Here is a tiny trained network, its code and every weight. The questions are about switching its units off for an input and a class, where a switched-off unit gives its printed mean instead of its output.

import numpy as np


def w(rows, s, z=0):
    codes = np.array(rows[::2]) - 128.0
    scale = np.full(codes.shape[1], s)
    scale[-1] = z or s
    return codes * scale


def f(y):
    return np.maximum(y, 0)


def log_softmax(a):
    a = a - a.max(-1, keepdims=True)
    return a - np.log(np.exp(a).sum(-1, keepdims=True))


def net(x, mask):
    res = np.array(x, float).reshape(1, 4) / 4 @ E
    y = f(res @ A[0][:, :-1].T + A[0][:, -1])
    res = res + np.where(mask, y, B[0][:, -1]) @ B[0][:, :-1]
    return log_softmax(res[-1] @ U[:, :-1].T + U[:, -1])


A, B = {}, {}
E = w([
[121,107,97,127,50,128,250,187,147,83,160],'x0',
[114,92,170,109,94,195,204,72,72,166,2],'x1',
[123,148,209,190,158,67,68,57,103,69,117],'x2',
[72,190,68,125,163,139,184,104,111,123,151],'x3',
],0.0095)
A[0] = w([
[130,126,108,101,139,191,154,112,117,197,28,180],'neuron 1',
[142,111,145,117,98,148,149,150,130,161,60,213],'neuron 2',
[138,100,139,113,68,121,149,196,137,127,113,111],'neuron 3',
[137,127,158,140,84,76,177,146,137,66,179,207],'neuron 4',
[134,141,162,121,120,152,136,90,133,144,94,124],'neuron 5',
[123,137,137,143,142,122,180,92,124,102,90,242],'neuron 6',
[128,152,99,131,179,94,4,131,121,131,207,229],'neuron 7',
[136,129,196,154,143,96,52,46,122,92,41,195],'neuron 8',
[140,106,138,108,91,140,132,127,126,123,89,246],'neuron 9',
[123,122,53,113,126,143,159,187,134,140,226,254],'neuron 10',
[134,121,112,106,113,140,150,129,133,129,127,248],'neuron 11',
[124,133,146,132,131,87,29,139,144,117,188,234],'neuron 12',
],0.012,0.0016)
B[0] = w([
[84,112,50,102,135,220,101,89,104,143,61,230],'neuron 1',
[120,108,164,138,134,217,124,126,123,178,138,195],'neuron 2',
[160,100,160,146,104,183,162,169,144,130,173,183],'neuron 3',
[131,112,98,166,92,85,207,136,106,44,129,190],'neuron 4',
[105,130,117,56,160,149,93,178,83,127,153,174],'neuron 5',
[46,147,134,106,135,112,149,105,107,122,132,176],'neuron 6',
[151,89,158,118,215,142,61,8,189,83,186,243],'neuron 7',
[75,140,211,150,151,47,65,173,76,185,107,250],'neuron 8',
[120,131,165,169,98,155,149,140,140,170,108,174],'neuron 9',
[160,240,127,54,83,65,127,163,173,175,142,229],'neuron 10',
[145,130,138,128,92,147,138,116,149,148,139,164],'neuron 11',
[223,88,75,172,194,113,60,116,139,103,84,217],'neuron 12',
],0.016)
U = w([
[178,200,120,51,105,94,140,166,202,150,172,134],'0',
[166,98,153,141,231,107,76,24,187,90,165,196],'1',
[157,90,173,144,82,193,197,164,174,124,172,56],'2',
[188,99,93,132,134,100,146,155,159,59,165,1],'3',
[158,90,145,179,147,83,119,163,119,99,103,68],'4',
[69,155,122,135,106,93,214,85,126,40,162,180],'5',
[79,111,112,68,132,254,140,94,126,177,72,161],'6',
[61,124,203,115,169,96,101,156,73,158,116,122],'7',
],0.0076,0.0023)

Each question gives the input, the list of numbers given to net, and the class t.
The units are the neurons (one row each of A and B). Each row of codes is followed by its name. A weight is (code - 128) times the scale printed after its matrix; where a second scale follows, it is the last column's (A, B and U).
mask holds one flag per neuron, in row order. A switched-off neuron (its flag False) gives its mean, the last column of its row in B, instead of its output. The means were averaged over made-up inputs and are rounded, as every weight is.
A unit's drop is (log p(t) with every unit on - log p(t) with that unit switched off) / (log p(t) with every unit on - log p(t) with every unit switched off).
The circuit of an input: a set's keep is (log p(t) with only the set's units on - log p(t) with every unit switched off) / (log p(t) with every unit on - log p(t) with every unit switched off). Starting from all 12 units, units are removed one at a time, each time the one whose removal leaves the highest keep (on an exact tie, the one counted first), for as long as the keep stays at least 0.8.
units of the circuit, in order: the units of the circuit, biggest drop first
most important unit: the unit with the biggest drop
top k neurons: the k neurons with the biggest drops, biggest first
drop when u is switched off: that unit's drop, to one decimal
input [-6,5,0,8], class 6: units of the circuit, in order => (neuron 1)
input [5,-6,0,-5], class 3: top 2 neurons => (neuron 4; neuron 12)
input [2,6,4,1], class 6: top 3 neurons => (neuron 1; neuron 10; neuron 2)
input [4,0,7,1], class 4: units of the circuit, in order => (neuron 7; neuron 4)
input [8,5,1,-5], class 2: top 2 neurons => (neuron 3; neuron 4)
input [-2,1,-1,5], class 6: units of the circuit, in order => (neuron 8; neuron 7)
input [0,1,-1,-1], class 6: units of the circuit, in order => (neuron 8; neuron 7)
input [5,-2,1,-6], class 2: units of the circuit, in order => (neuron 3; neuron 7)
input [1,7,1,-8], class 6: top 2 neurons => (neuron 1; neuron 2)
input [7,8,6,-7], class 7: top 2 neurons => (neuron 8; neuron 6)
input [-3,-1,-6,1], class 0: top 2 neurons => (neuron 10; neuron 2)
input [7,5,3,-8], class 2: drop when neuron 3 is switched off => 0.2
input [-6,2,8,-5], class 7: drop when neuron 8 is switched off => 4.3
input [4,-8,-4,-1], class 0: most important unit => neuron 10
input [6,-1,-2,-7], class 2: drop when neuron 7 is switched off => 0.0
